[[ 22.1 -35.9]
 [ 39.6  23.5]
 [-53.7  -2.6]
 [-17.6 -36.7]
 [ -1.8 -27.2]]
->
[[ 22.1  39.6 -53.7 -17.6  -1.8]
 [-35.9  23.5  -2.6 -36.7 -27.2]]

[[ -9.1  -5.8   8.0  -6.1   3.9   5.8   9.9   0.2   7.7  -6.5]
 [  0.7  29.4 -28.1  30.3   8.8 -33.4   3.6  32.4  -8.1  32.1]
 [ -8.4  -2.8  38.5  -3.1 -27.5  28.9  25.8 -55.7  30.0  -3.5]
 [-18.5 -39.7  35.2 -41.1   6.2  37.7  12.3 -17.9  17.5 -43.7]
 [ -8.2  -2.1  34.1  -2.5 -23.9  25.2  23.9 -48.6  27.1  -2.8]]
->
[[ -9.1   0.7  -8.4 -18.5  -8.2]
 [ -5.8  29.4  -2.8 -39.7  -2.1]
 [  8.0 -28.1  38.5  35.2  34.1]
 [ -6.1  30.3  -3.1 -41.1  -2.5]
 [  3.9   8.8 -27.5   6.2 -23.9]
 [  5.8 -33.4  28.9  37.7  25.2]
 [  9.9   3.6  25.8  12.3  23.9]
 [  0.2  32.4 -55.7 -17.9 -48.6]
 [  7.7  -8.1  30.0  17.5  27.1]
 [ -6.5  32.1  -3.5 -43.7  -2.8]]

[[-24.6  54.5   0.0]
 [ 19.2  52.9 -37.4]
 [-22.9  -3.5   4.5]
 [-25.0 -15.2  19.9]
 [-10.0  -9.6  -4.4]]
->
[[-24.6  19.2 -22.9 -25.0 -10.0]
 [ 54.5  52.9  -3.5 -15.2  -9.6]
 [  0.0 -37.4   4.5  19.9  -4.4]]

[[-12.1 -56.6]
 [ -9.7 -12.7]
 [ -5.6  -3.0]]
->
[[-12.1  -9.7  -5.6]
 [-56.6 -12.7  -3.0]]

[[ 37.5 -25.2]
 [-48.0  -4.1]
 [-13.7  -1.3]
 [-50.1  -4.3]
 [  1.5  29.3]
 [-51.6  -4.5]
 [ 40.1 -24.2]
 [ 16.7  24.4]
 [-15.4  13.0]
 [ 40.9 -47.4]
 [-12.8  19.5]
 [-54.6  -5.0]]
->
[[ 37.5 -48.0 -13.7 -50.1   1.5 -51.6  40.1  16.7 -15.4  40.9 -12.8 -54.6]
 [-25.2  -4.1  -1.3  -4.3  29.3  -4.5 -24.2  24.4  13.0 -47.4  19.5  -5.0]]

[[-30.1   4.0  -5.1  20.0  14.8]
 [ -6.3 -37.8  -8.6   7.6  -5.8]
 [ -6.3  11.7 -24.8  20.0 -24.5]
 [  6.0  11.7  -8.6 -44.2  -5.8]
 [ -6.3  18.4  -8.6  57.9  -5.8]
 [ 35.1  11.7  -8.6  45.9  -5.3]]
->
[[-30.1  -6.3  -6.3   6.0  -6.3  35.1]
 [  4.0 -37.8  11.7  11.7  18.4  11.7]
 [ -5.1  -8.6 -24.8  -8.6  -8.6  -8.6]
 [ 20.0   7.6  20.0 -44.2  57.9  45.9]
 [ 14.8  -5.8 -24.5  -5.8  -5.8  -5.3]]
---
[[-13.8  -4.5  -3.2  10.8]
 [ 16.3 -43.4 -20.8 -20.3]
 [ 44.2  14.7  -2.3 -35.2]
 [ -3.5  -8.0 -11.0  -3.7]
 [ 29.4   0.1  47.6  19.1]]
->
[[-43.4 -20.8]
 [ 14.7  -2.3]]

[[ 29.4   7.6  26.9  40.7 -38.0]
 [ 26.3   7.6   9.7  37.0 -45.0]
 [ 42.6  11.4  25.8  40.8 -49.4]
 [ 14.9   4.1  17.8  27.5 -17.5]]
->
[[ 7.6  9.7]
 [11.4 25.8]]

[[ 29.0 -16.6  -4.6  -7.6  11.4]
 [ 27.9  50.8   5.8   7.5 -22.6]
 [-17.3  36.3  -0.3  -7.4 -21.4]
 [-39.3 -12.7  -2.3   1.0   1.1]]
->
[[50.8  5.8]
 [36.3 -0.3]]

[[-57.1  23.5  20.3]
 [ 22.0 -47.7  26.9]
 [ -0.3 -15.2   2.3]]
->
[[-47.7  26.9]
 [-15.2   2.3]]

[[-15.8  -5.3  51.9 -12.3 -50.8]
 [-15.2   0.9  26.7 -13.6 -33.6]
 [-12.2   3.4  16.2 -13.0 -23.6]
 [ -0.9   0.9   0.9  -1.9  -1.6]]
->
[[ 0.9 26.7]
 [ 3.4 16.2]]

[[ 13.6 -16.6 -23.0  -6.2]
 [  5.6  12.3  21.7  -8.5]
 [-17.8  30.7  13.2  50.8]]
->
[[12.3 21.7]
 [30.7 13.2]]

[[ -6.1 -21.1 -25.2  23.5  44.4]
 [-26.1 -20.2  12.2  26.8 -26.8]
 [  0.0  32.9  11.8 -17.9 -28.5]
 [ 25.3 -16.3 -23.6 -52.8  30.2]]
->
[[-20.2  12.2]
 [ 32.9  11.8]]

[[ 18.5 -37.2 -14.9  -7.6 -62.7]
 [  4.1 -63.0   3.4   1.5  14.0]
 [ 26.9   5.6  12.5   8.1 -25.5]
 [ 12.5 -11.1   8.0  18.0  -8.6]]
->
[[-63.0   3.4]
 [  5.6  12.5]]
